Below is a small trained network, with its code and all its weights. Each question gives an input and a class and asks what happens when units are switched off, that is, made to give their printed mean instead of their output.

import numpy as np


def w(rows, s, z=0):
    codes = np.array(rows[::2]) - 128.0
    scale = np.full(codes.shape[1], s)
    scale[-1] = z or s
    return codes * scale


def f(y):
    return y / 2 * (1 + np.tanh(0.7978845608 * (y + 0.044715 * y**3)))


def log_softmax(a):
    a = a - a.max(-1, keepdims=True)
    return a - np.log(np.exp(a).sum(-1, keepdims=True))


def net(x, mask):
    res = np.array(x, float).reshape(1, 4) / 4 @ E
    y = f(res @ A[0][:, :-1].T + A[0][:, -1])
    res = res + np.where(mask, y, B[0][:, -1]) @ B[0][:, :-1]
    return log_softmax(res[-1] @ U[:, :-1].T + U[:, -1])


A, B = {}, {}
E = w([
[160,131,96],'x0',
[54,91,66],'x1',
[66,254,126],'x2',
[188,167,86],'x3',
],0.0093)
A[0] = w([
[191,88,111,169],'n0',
[84,77,152,139],'n1',
[247,125,90,214],'n2',
[94,229,149,254],'n3',
[133,100,146,122],'n4',
[66,97,184,209],'n5',
[128,47,65,188],'n6',
[152,128,216,167],'n7',
[175,125,83,186],'n8',
[109,182,86,226],'n9',
[37,113,153,249],'n10',
],0.013,0.0067)
B[0] = w([
[120,107,176,168],'n0',
[122,105,98,162],'n1',
[131,146,201,201],'n2',
[102,187,91,248],'n3',
[137,98,130,135],'n4',
[156,121,75,191],'n5',
[10,84,134,190],'n6',
[233,137,118,171],'n7',
[109,144,174,160],'n8',
[54,179,145,198],'n9',
[127,132,53,215],'n10',
],0.012,0.013)
U = w([
[119,35,54,141],'0',
[84,77,205,51],'1',
[88,157,99,254],'2',
[207,144,61,13],'3',
[101,194,117,113],'4',
[249,120,187,169],'5',
],0.011,0.0032)

Each question gives the input, the list of numbers given to net, and the class t.
The units are the neurons (one row each of A and B). Each row of codes is followed by its name. A weight is (code - 128) times the scale printed after its matrix; where a second scale follows, it is the last column's (A, B and U).
mask holds one flag per neuron, in row order. A switched-off neuron (its flag False) gives its mean, the last column of its row in B, instead of its output. The means were averaged over made-up inputs and are rounded, as every weight is.
A unit's drop is (log p(t) with every unit on - log p(t) with that unit switched off) / (log p(t) with every unit on - log p(t) with every unit switched off).
The circuit of an input: a set's keep is (log p(t) with only the set's units on - log p(t) with every unit switched off) / (log p(t) with every unit on - log p(t) with every unit switched off). Starting from all 11 units, units are removed one at a time, each time the one whose removal leaves the highest keep (on an exact tie, the one counted first), for as long as the keep stays at least 0.8.
units of the circuit, in order: the units of the circuit, biggest drop first
most important unit: the unit with the biggest drop
k most important neurons: the k neurons with the biggest drops, biggest first
drop when u is switched off: that unit's drop, to one decimal
input [1,-3,-2,-7], class 0: most important unit => n2
input [6,1,-1,-4], class 0: units of the circuit, in order => [n3 n9]
input [3,8,5,-8], class 0: units of the circuit, in order => [n10 n5]
input [-6,-2,-5,-1], class 5: units of the circuit, in order => [n7 n3]
input [3,5,-1,-2], class 0: units of the circuit, in order => [n3 n2]
input [-3,-7,-2,-8], class 5: 2 most important neurons => [n7 n3]
input [-3,-5,4,-5], class 3: 2 most important neurons => [n7 n6]
input [0,0,3,-7], class 3: 2 most important neurons => [n6 n5]
input [5,-2,1,-8], class 3: 2 most important neurons => [n6 n9]
input [-5,-1,-3,7], class 5: 3 most important neurons => [n9 n6 n3]
input [8,-4,-1,3], class 5: drop when n6 is switched off => 0.2
input [2,-2,-4,0], class 1: drop when n6 is switched off => 0.2
input [-5,-6,-6,0], class 5: drop when n1 is switched off => 0.0
input [-5,1,-7,5], class 1: drop when n6 is switched off => 0.1
input [-5,-4,0,5], class 5: most important neuron => [n6]
